Small tables with named rows and columns. After each table, cells are looked up by row and column.

Table kivu
|  | koru | bur | tul |
|---|---|---|---|
| dugumik | 5.992 | 3.277 | 5.564 |
| bulunu | 6.031 | 3.180 | 5.778 |
| ran | 3.643 | 3.488 | 5.624 |
| boviri | 5.498 | 3.638 | 6.905 |
| tam | 3.456 | -0.004 | 4.260 |
| zub | 5.113 | 9.328 | 4.290 |
| mefutul | 2.659 | -2.184 | 4.570 |
| tukab | 1.825 | 2.743 | 1.690 |
| tep | 3.741 | -5.284 | 3.273 |
| bibir | 1.185 | 1.396 | 4.597 |

bur of tam = -0.004
tul of dugumik = 5.564
bur of mefutul = -2.184
bur of zub = 9.328
bur of bulunu = 3.180
tul of tam = 4.260
tul of mefutul = 4.570
koru of tukab = 1.825
koru of zub = 5.113
tul of bulunu = 5.778
koru of ran = 3.643
bur of ran = 3.488
tul of boviri = 6.905
koru of bulunu = 6.031
tul of tukab = 1.690
tul of tep = 3.273
koru of mefutul = 2.659
koru of bibir = 1.185
tul of zub = 4.290
koru of dugumik = 5.992

gusubu:
           kud    tem  susokeb  vikub    med  tugok  rigurad
murez     3567   1436    -5314  -2603   1730   3414    -2424
mamomu   -4006   9891    -9533     22   3513  -3264     -176
soz       1674    618     2521   2849   -818   4249     4319
bogovoz   5460  -1291    -5013   -584  -1709   3414    -1019
rek      -1355    618      411  -3007   3513    353     -738
misi     -2113    618    -6218   3253    711    632     7409
sisaper  -2870   1436     5836   2243   2239  -4099     7128
leketag   1863   3891    -3205   -988   3130  -7716    -2985
rul        538   7982     -191   4262   1602  -2986     7128
gunep      538  -2382    -4109  -1997   3003    632    -2424
toniro    2052   1163     1617  -3411    965  -1316    -1300
vol       1484   7982    -2301  -4218   -945  -6881     1790

What is the tem of bogovoz in gusubu?
-1291
What is the med of vol in gusubu?
-945
What is the kud of leketag in gusubu?
1863
What is the tugok of rek in gusubu?
353
What is the rigurad of rek in gusubu?
-738
What is the tem of misi in gusubu?
618
What is the tugok of misi in gusubu?
632
What is the tugok of soz in gusubu?
4249
What is the med of sisaper in gusubu?
2239
What is the susokeb of murez in gusubu?
-5314
What is the tem of leketag in gusubu?
3891

veb:
	kilali	zonev	kavaza	zanogu	miki	nisafa
pivona	61	62	57	50	58	50
sisazer	47	47	56	50	32	64
merir	76	67	74	46	75	34
legobu	36	26	68	50	33	61
bufisug	46	44	57	47	11	75
vak	84	69	77	48	64	32
tezamo	37	47	49	55	49	56
vemok	50	48	48	60	40	64
dozod	45	39	49	44	30	62
gura	85	60	68	35	66	21
nosas	47	52	18	60	70	61
rodi	45	45	18	44	61	58

kavaza of dozod: 49
miki of merir: 75
nisafa of bufisug: 75
kavaza of gura: 68
miki of vak: 64
kilali of sisazer: 47
nisafa of pivona: 50
zonev of nosas: 52
kavaza of vemok: 48
zanogu of merir: 46
zanogu of gura: 35
kavaza of tezamo: 49
zanogu of tezamo: 55
kilali of gura: 85
kavaza of bufisug: 57
kilali of dozod: 45
nisafa of merir: 34
Row with the largest kavaza: vak

kupom =
cols = buzugib, kilu
digiguv: [0.7, -0.3]
guresel: [0.3, -0.6]
luganeb: [0.2, -0.2]
nivim: [-0.5, -0.5]
musomo: [-0.1, -0.7]
pav: [-0.4, -0.4]
dasinin: [0.4, -0.5]
tis: [-0.2, -0.6]
gezota: [0.1, 0.0]
gav: [0.2, -0.2]
zag: [0.4, -0.4]
vinunim: [0.2, -0.7]
paf: [-0.3, 0.3]

buzugib of gav is 0.2
buzugib of zag is 0.4
buzugib of gezota is 0.1
kilu of guresel is -0.6
buzugib of musomo is -0.1
buzugib of tis is -0.2
kilu of pav is -0.4
kilu of paf is 0.3
kilu of gav is -0.2
buzugib of nivim is -0.5
buzugib of guresel is 0.3
kilu of vinunim is -0.7
kilu of tis is -0.6
buzugib of paf is -0.3
buzugib of digiguv is 0.7
kilu of dasinin is -0.5
buzugib of luganeb is 0.2
kilu of nivim is -0.5
kilu of digiguv is -0.3
buzugib of vinunim is 0.2

